Each row has a name. Each piece below is followed by the name of the row it came from, unless a question asks for something else. Each question is about the rows just above it. Places in a row count from 1.

(146): [ 17.5  -7.5  52.7  17.5   5.4  11.9  -2.2  23.7   6.9 -14.2 -10.1]
(111): [-21.4  -8.2 -71.4  16.3  -6.3  -8.8 -29.1   2.3  27.8   0.8  50.0]
(176): [ -1.4  47.4  72.0   9.6  19.2   4.5  29.8 -33.3  15.9 -39.8 -30.4]
(128): [-33.9 -21.2 -67.4 -19.6 -29.9 -21.7 -29.1  -3.8   8.8  16.8  40.5]
(25): [ -1.4  47.4  72.0   9.6 -16.3   4.5  29.8 -33.3  15.9 -39.8 -30.4]
(91): [-73.4  80.3  25.4 -29.4  12.3 -34.3 -10.2 -33.2  13.0 -30.2   9.5]
(174): [  4.0  26.8  15.9   9.5  12.8  18.3  22.7 -28.5  -9.1 -50.4  -9.4]
(93): [ 32.8  32.8 -70.8 -21.0  34.5 -23.5  32.8 -23.9 -19.2  11.0  32.8]
(125): [ 61.6  -5.7 -25.2 -15.5  12.5  35.2  32.6 -24.5 -13.1  45.2  -9.8]
(26): [ 39.3 -47.3 -39.1  -5.4  12.8  18.3 -28.5  22.7   4.0  57.7  -2.9]
Move every entry of [-19.6] by +1 step of 0.1. -> [-19.5]
Shift each entry of [-34.3] by -1 times 0.1: -> [-34.4]
[-19.2] with -1 step of 0.1 on every entry: -> [-19.3]
[ 12.8  18.3 -28.5  22.7] begins in row and place -> (26), 5
Repeated in (93): -> [32.8]
Shift each entry of [-23.5  32.8 -23.9 -19.2] by +1 times 0.1: -> [-23.4  32.9 -23.8 -19.1]

(130): [ 45.3  50.6  31.8  36.1  38.4 -23.3   3.2  51.2  57.3 -19.4  17.1  64.3
 -31.4 -63.8  44.0  35.8 -27.5 -41.4  22.0  58.2 -63.8 -50.2 -17.7  20.2
  48.3]
(88): [ 45.3  50.6  31.8  36.1  38.4 -23.3   3.2  51.2  57.3 -19.4  17.1  64.3
 -31.4 -63.8  44.0  35.8 -27.5 -41.4  22.0  58.2 -33.6 -50.2 -17.7  46.8
 -31.0]
(17): [-43.1  -9.5  44.3 -46.0 -16.0  59.6   3.1 -51.2  46.2  20.6 -30.4 -44.1
  19.0  17.9 -63.0  -2.4  12.0 -51.2 -38.6  11.7 -13.0  -6.3   0.2 -49.5
 -36.1]
(61): [ 44.5 -24.2 -44.1 -61.6  50.8  60.5 -51.9  21.9 -18.0  32.8  16.0 -20.1
 -58.1  28.6 -21.6 -50.7 -35.7 -54.8  35.4 -45.6 -52.2 -28.1 -50.2  46.8
 -31.0]
Which value appears more than once in (130)? -> [-63.8]
The value that (17) holds more than once: -> [-51.2]
q: [ 45.3  50.6  31.8  36.1  38.4 -23.3   3.2  51.2  57.3 -19.4  17.1  64.3
 -31.4 -63.8  44.0  35.8 -27.5 -41.4  22.0  58.2 -63.8 -50.2 -17.7  20.2
  48.3] -> (130)
Shift each entry of [ 35.4 -45.6 -52.2] by -1 times 0.1: -> [ 35.3 -45.7 -52.3]

(99): [  2.1  42.5 -16.5 -67.5 -31.2  58.9 -47.3  66.2  45.1 -16.5]
(117): [ -6.2 -11.4  63.1  23.7  28.8  30.4  24.6 -67.8  55.3 -61.9]
(66): [ 40.3 -32.6  52.6 -56.1 -23.7  17.8 -20.6  30.5 -38.2 -18.9]
(172): [ -9.9 -25.6  32.4  16.0 -60.7 -53.2  63.8 -61.2  25.9 -48.1]
(135): [ 29.2 -43.2  30.4  -7.8  57.4 -29.7 -19.0 -48.9   1.6 -59.3]
(41): [-60.6 -47.2 -19.3 -14.0  55.4 -31.6  29.1  10.5 -43.3   1.8]
(121): [-61.0  49.5   5.7  25.9  -7.9 -42.6  55.7  -5.0   7.8 -59.6]
(150): [ 24.0   3.8  50.9  20.3 -61.6  16.8 -23.0 -47.8  46.0  26.9]
(13): [ 61.9  -1.8 -17.9   5.7  40.1 -27.0 -29.3  39.2  31.9  31.3]
Move every entry of [61.9] by -1 step of 0.1. -> [61.8]
Where does [ -6.2 -11.4  63.1  23.7  28.8  30.4  24.6 -67.9  55.3 -61.9] differ from (117), and what was there? -> 8, [-67.8]

(30): [13.6  1.2  5.3  0.0  8.5  4.3  4.3 11.6  0.5  1.4  2.8  3.2  1.6  4.2
  1.0  2.3  5.0  1.8  6.6  2.1  4.4  5.2  3.3 11.4 13.2]
(139): [ -2.3   0.1   4.4   2.3   3.6  -0.6  14.3   3.0  23.2 -10.0  31.2  14.8
   4.2   7.0   2.8   8.8  68.8   8.3  10.9  10.6   0.2   2.8  19.6   3.4
   6.5]
(112): [ 23.2 -10.1   7.7   2.2   4.7   7.8   3.3   3.6  10.0   1.6  -0.7   3.3
   5.2   2.0   4.1   1.3  -0.9   4.4   2.8   1.2  -1.0   3.9   8.2   2.4
   1.4]
(2): [ 2.1 26.1 31.9  1.2 11.0  4.3  1.9  8.7  1.1 11.0 -0.9  7.3  2.1  3.5
 -1.7  3.2  0.5  7.0  6.5 -0.5  2.8 15.6  6.8 12.2  6.3]
(21): [ 1.1  5.0  3.7  2.9  3.8  3.1  5.8  3.5 10.4 -3.8  4.7  6.2  5.1  4.0
  2.7  4.7  4.6  4.1  5.0  4.3  0.8  2.0  9.7  3.2  3.7]
(75): [ 6.2 15.0 13.3  4.4 23.7 17.6 28.1  3.9  0.3 49.4 10.8 20.0  6.5  0.3
 28.2  1.0  0.0  6.1 -0.4 -0.7 -2.5  2.3 18.3  4.8  2.1]
Give the next entry after [ 23.2 -10.1]. -> [7.7]
Where does [ 23.2 -10.0] start? Give its row and place. -> (139), 9
Repeated in (75): -> [0.3]

